[[115 105 125 101 115 122 110 115]
 [137 145 130 147 137 133 141 137]
 [115 104 125 100 115 121 110 115]
 [115 105 125 101 115 122 110 115]
 [116 107 125 103 116 122 111 116]
 [114 103 125  99 114 121 109 114]]
=>
[[115 110 122 115 101 125 105 115]
 [137 141 133 137 147 130 145 137]
 [115 110 121 115 100 125 104 115]
 [115 110 122 115 101 125 105 115]
 [116 111 122 116 103 125 107 116]
 [114 109 121 114  99 125 103 114]]

[[145 137 143]
 [131 120 151]]
=>
[[143 137 145]
 [151 120 131]]

[[113 119 124 106 117 138 115 133]
 [126 113 124 154 141 128 136 136]
 [122 133 132 100 114 133 116 125]
 [121 132 128 100 115 133 116 126]
 [110 107 130 122 125 140 118 139]
 [114 104 138 140 134 137 127 141]
 [120 130 127 101 115 135 115 127]
 [114 104 123 140 134 137 127 141]]
=>
[[133 115 138 117 106 124 119 113]
 [136 136 128 141 154 124 113 126]
 [125 116 133 114 100 132 133 122]
 [126 116 133 115 100 128 132 121]
 [139 118 140 125 122 130 107 110]
 [141 127 137 134 140 138 104 114]
 [127 115 135 115 101 127 130 120]
 [141 127 137 134 140 123 104 114]]

[[119 103]
 [153 144]
 [152 141]]
=>
[[103 119]
 [144 153]
 [141 152]]

[[135 127 140 133 130 134 137 129 127 135 137 127 128]
 [132 136 137 138 129 133 127 127 129 130 133 129 127]
 [134 125 138 140 127 136 139 132 125 129 137 124 129]
 [136 134 134 137 126 133 128 127 131 128 134 130 126]
 [128 154 134 145 130 133 126 130 134 132 127 129 131]
 [136 129 138 132 129 133 134 127 129 135 137 129 127]
 [142 128 142 130 137 135 148 129 127 145 142 126 130]]
=>
[[128 127 137 135 127 129 137 134 130 133 140 127 135]
 [127 129 133 130 129 127 127 133 129 138 137 136 132]
 [129 124 137 129 125 132 139 136 127 140 138 125 134]
 [126 130 134 128 131 127 128 133 126 137 134 134 136]
 [131 129 127 132 134 130 126 133 130 145 134 154 128]
 [127 129 137 135 129 127 134 133 129 132 138 129 136]
 [130 126 142 145 127 129 148 135 137 130 142 128 142]]

[[112 124 145 135 128 115 114 127 138 132 123]
 [125 124 136 121 148 122 122 137 137 153 114]
 [124 131 142 132 133 117 122 131 137 131 123]]
=>
[[123 132 138 127 114 115 128 135 145 124 112]
 [114 153 137 137 122 122 148 121 136 124 125]
 [123 131 137 131 122 117 133 132 142 131 124]]
---
[[137 115]
 [156 154]
 [152 158]]
=>
[[156 154]
 [152 158]
 [137 115]]

[[130 152 143 121 120 123 130 140 131 130 138 123 137 131 131]
 [113 114 126 108 150 137 139 126 139 140 113 140 113 139 140]
 [129 143 136 129 120 119 105 133 109 115 141 120 142 107 105]
 [120 125 114 133 111 119 140 113 140 136 144 118 150 140 141]
 [107 119 119 109 139 130 138 117 139 139 131 132 133 139 140]]
=>
[[130 152 143 121 120 123 130 140 131 130 138 123 137 131 131]
 [129 143 136 129 120 119 105 133 109 115 141 120 142 107 105]
 [120 125 114 133 111 119 140 113 140 136 144 118 150 140 141]
 [113 114 126 108 150 137 139 126 139 140 113 140 113 139 140]
 [107 119 119 109 139 130 138 117 139 139 131 132 133 139 140]]

[[101 141 113 107 115 139 129 123 128 138 100 143 143 144 138]
 [119 122 116 145 147 135 134 120 138 126 137 118 112 117 119]
 [122 130 118 121 141 123 140 122 139 134 138 125 119 121 122]
 [153 143 143 114 120 105 156 131 141 151 132 133 131 128 129]
 [134 105 139 110 139 151 105 144 123 100 141 114 122 120 122]]
=>
[[153 143 143 114 120 105 156 131 141 151 132 133 131 128 129]
 [134 105 139 110 139 151 105 144 123 100 141 114 122 120 122]
 [122 130 118 121 141 123 140 122 139 134 138 125 119 121 122]
 [119 122 116 145 147 135 134 120 138 126 137 118 112 117 119]
 [101 141 113 107 115 139 129 123 128 138 100 143 143 144 138]]

[[118 134 124 155 146 112 110 119]
 [121 127 135 123 125 136 117 120]
 [144 130 120 118 113 138 107 135]
 [107 115 152 118 143 151 108 108]]
=>
[[144 130 120 118 113 138 107 135]
 [121 127 135 123 125 136 117 120]
 [118 134 124 155 146 112 110 119]
 [107 115 152 118 143 151 108 108]]

[[117 115]
 [112 127]
 [135 152]
 [129 135]
 [113 152]
 [121 138]]
=>
[[135 152]
 [129 135]
 [121 138]
 [117 115]
 [113 152]
 [112 127]]

[[139 127 122 119 137 138 116 129 127 113 125]
 [127 143 127 114 140 155 123 120 119 115 130]
 [128 142 127 114 138 154 123 119 119 115 129]]
=>
[[139 127 122 119 137 138 116 129 127 113 125]
 [128 142 127 114 138 154 123 119 119 115 129]
 [127 143 127 114 140 155 123 120 119 115 130]]
